Below are the code and all the weights of a small trained network. Each question names an input and a class and asks about switching units off, where a switched-off unit gives its printed mean instead of its output.

import numpy as np


def w(rows, s, z=0):
    codes = np.array(rows[::2]) - 128.0
    scale = np.full(codes.shape[1], s)
    scale[-1] = z or s
    return codes * scale


def norm(h):
    return h / np.sqrt((h * h).mean(-1, keepdims=True) + 1e-5)


def f(y):
    return y / 2 * (1 + np.tanh(0.7978845608 * (y + 0.044715 * y**3)))


def log_softmax(a):
    a = a - a.max(-1, keepdims=True)
    return a - np.log(np.exp(a).sum(-1, keepdims=True))


def net(x, mask):
    res = np.array(x, float).reshape(1, 3) / 4 @ E
    u = 0
    for l in range(4):
        y = f(norm(res) @ A[l][:, :-1].T + A[l][:, -1])
        res = res + np.where(mask[u : u + 5], y, B[l][:, -1]) @ B[l][:, :-1]
        u += 5
    return log_softmax(norm(res)[-1] @ U[:, :-1].T + U[:, -1])


A, B = {}, {}
E = w([
[26,49,184,203],'x0',
[109,45,19,139],'x1',
[221,112,133,253],'x2',
],0.0045)
A[0] = w([
[3,112,171,192,143],'0.n0',
[132,254,232,126,2],'0.n1',
[172,114,168,201,154],'0.n2',
[213,47,101,190,148],'0.n3',
[235,245,152,42,103],'0.n4',
],0.0052,0.0047)
B[0] = w([
[250,152,152,21,234],'0.n0',
[97,194,254,162,150],'0.n1',
[35,197,148,118,209],'0.n2',
[74,194,68,99,223],'0.n3',
[164,110,46,48,253],'0.n4',
],0.0045,0.0026)
A[1] = w([
[95,77,105,98,203],'1.n0',
[57,182,47,120,154],'1.n1',
[113,100,124,176,4],'1.n2',
[40,222,110,92,165],'1.n3',
[63,3,242,202,52],'1.n4',
],0.0059,0.0041)
B[1] = w([
[127,178,152,58,254],'1.n0',
[121,122,224,129,220],'1.n1',
[159,129,110,202,68],'1.n2',
[113,90,178,106,234],'1.n3',
[255,78,152,100,217],'1.n4',
],0.0069,0.0021)
A[2] = w([
[75,9,60,135,149],'2.n0',
[129,8,222,140,106],'2.n1',
[183,148,152,252,159],'2.n2',
[89,81,1,87,253],'2.n3',
[105,51,181,143,12],'2.n4',
],0.0074,0.0021)
B[2] = w([
[112,196,210,140,175],'2.n0',
[196,110,96,64,211],'2.n1',
[77,157,28,97,210],'2.n2',
[166,47,253,174,255],'2.n3',
[187,140,89,98,130],'2.n4',
],0.0076,0.0033)
A[3] = w([
[125,255,210,152,8],'3.n0',
[143,177,70,224,254],'3.n1',
[143,126,136,145,69],'3.n2',
[113,123,222,47,252],'3.n3',
[157,206,130,75,108],'3.n4',
],0.0074,0.0028)
B[3] = w([
[121,81,185,180,147],'3.n0',
[24,104,135,22,156],'3.n1',
[120,118,145,118,120],'3.n2',
[117,160,53,198,254],'3.n3',
[127,2,188,183,164],'3.n4',
],0.0068,0.0084)
U = w([
[253,99,110,78,162],'0',
[49,156,89,84,150],'1',
[141,134,193,179,253],'2',
[157,173,84,214,15],'3',
],0.017,0.0044)

Each question gives the input, the list of numbers given to net, and the class t.
The units are the neurons (one row each of A and B). Each row of codes is followed by its name. A weight is (code - 128) times the scale printed after its matrix; where a second scale follows, it is the last column's (A, B and U).
mask holds one flag per neuron, layer by layer. A switched-off neuron (its flag False) gives its mean, the last column of its row in B, instead of its output. The means were averaged over made-up inputs and are rounded, as every weight is.
A unit's drop is (log p(t) with every unit on - log p(t) with that unit switched off) / (log p(t) with every unit on - log p(t) with every unit switched off).
The circuit of an input: a set's keep is (log p(t) with only the set's units on - log p(t) with every unit switched off) / (log p(t) with every unit on - log p(t) with every unit switched off). Starting from the 12 units with the biggest drops (on a tie, the unit counted first), units are removed one at a time, each time the one whose removal leaves the highest keep (on an exact tie, the one counted first), for as long as the keep stays at least 0.8.
circuit, biggest first: the units of the circuit, biggest drop first
most important unit: the unit with the biggest drop
top k neurons: the k neurons with the biggest drops, biggest first
k most important neurons of layer l: the k neurons of layer l with the biggest drops, biggest first
input [5,4,2], class 0: top 3 neurons	[1.n4 0.n4 2.n1]
input [7,-7,3], class 0: circuit, biggest first	[1.n4 2.n1]
input [8,5,-2], class 0: most important unit	1.n4
input [5,-6,6], class 1: circuit, biggest first	[2.n2 3.n1 2.n3]
input [-3,-1,1], class 3: circuit, biggest first	[0.n0 1.n4]
input [-1,2,0], class 3: top 3 neurons	[1.n4 1.n1 3.n3]
input [-3,3,2], class 3: 2 most important neurons of layer 0	[0.n3 0.n4]
input [-1,-1,-3], class 3: top 3 neurons	[3.n3 3.n1 0.n2]
input [-6,-2,8], class 1: top 2 neurons	[3.n1 0.n0]
input [5,8,-4], class 2: top 2 neurons	[2.n3 2.n0]
input [7,8,-7], class 2: top 3 neurons	[2.n3 2.n0 2.n2]
input [-6,-7,8], class 1: 3 most important neurons of layer 1	[1.n0 1.n4 1.n1]
input [5,-2,-5], class 0: top 3 neurons	[0.n3 0.n4 2.n1]
input [-2,-5,6], class 1: most important unit	2.n2
input [2,5,-4], class 2: top 4 neurons	[2.n3 0.n2 2.n2 3.n1]
input [-2,0,-2], class 3: top 2 neurons	[3.n3 2.n1]
input [3,0,-3], class 3: top 4 neurons	[3.n3 0.n0 1.n4 3.n1]
input [-1,1,4], class 1: 2 most important neurons of layer 2	[2.n3 2.n0]
input [-6,8,8], class 1: 2 most important neurons of layer 2	[2.n1 2.n2]
input [-3,-5,2], class 2: most important neuron of layer 2	[2.n1]
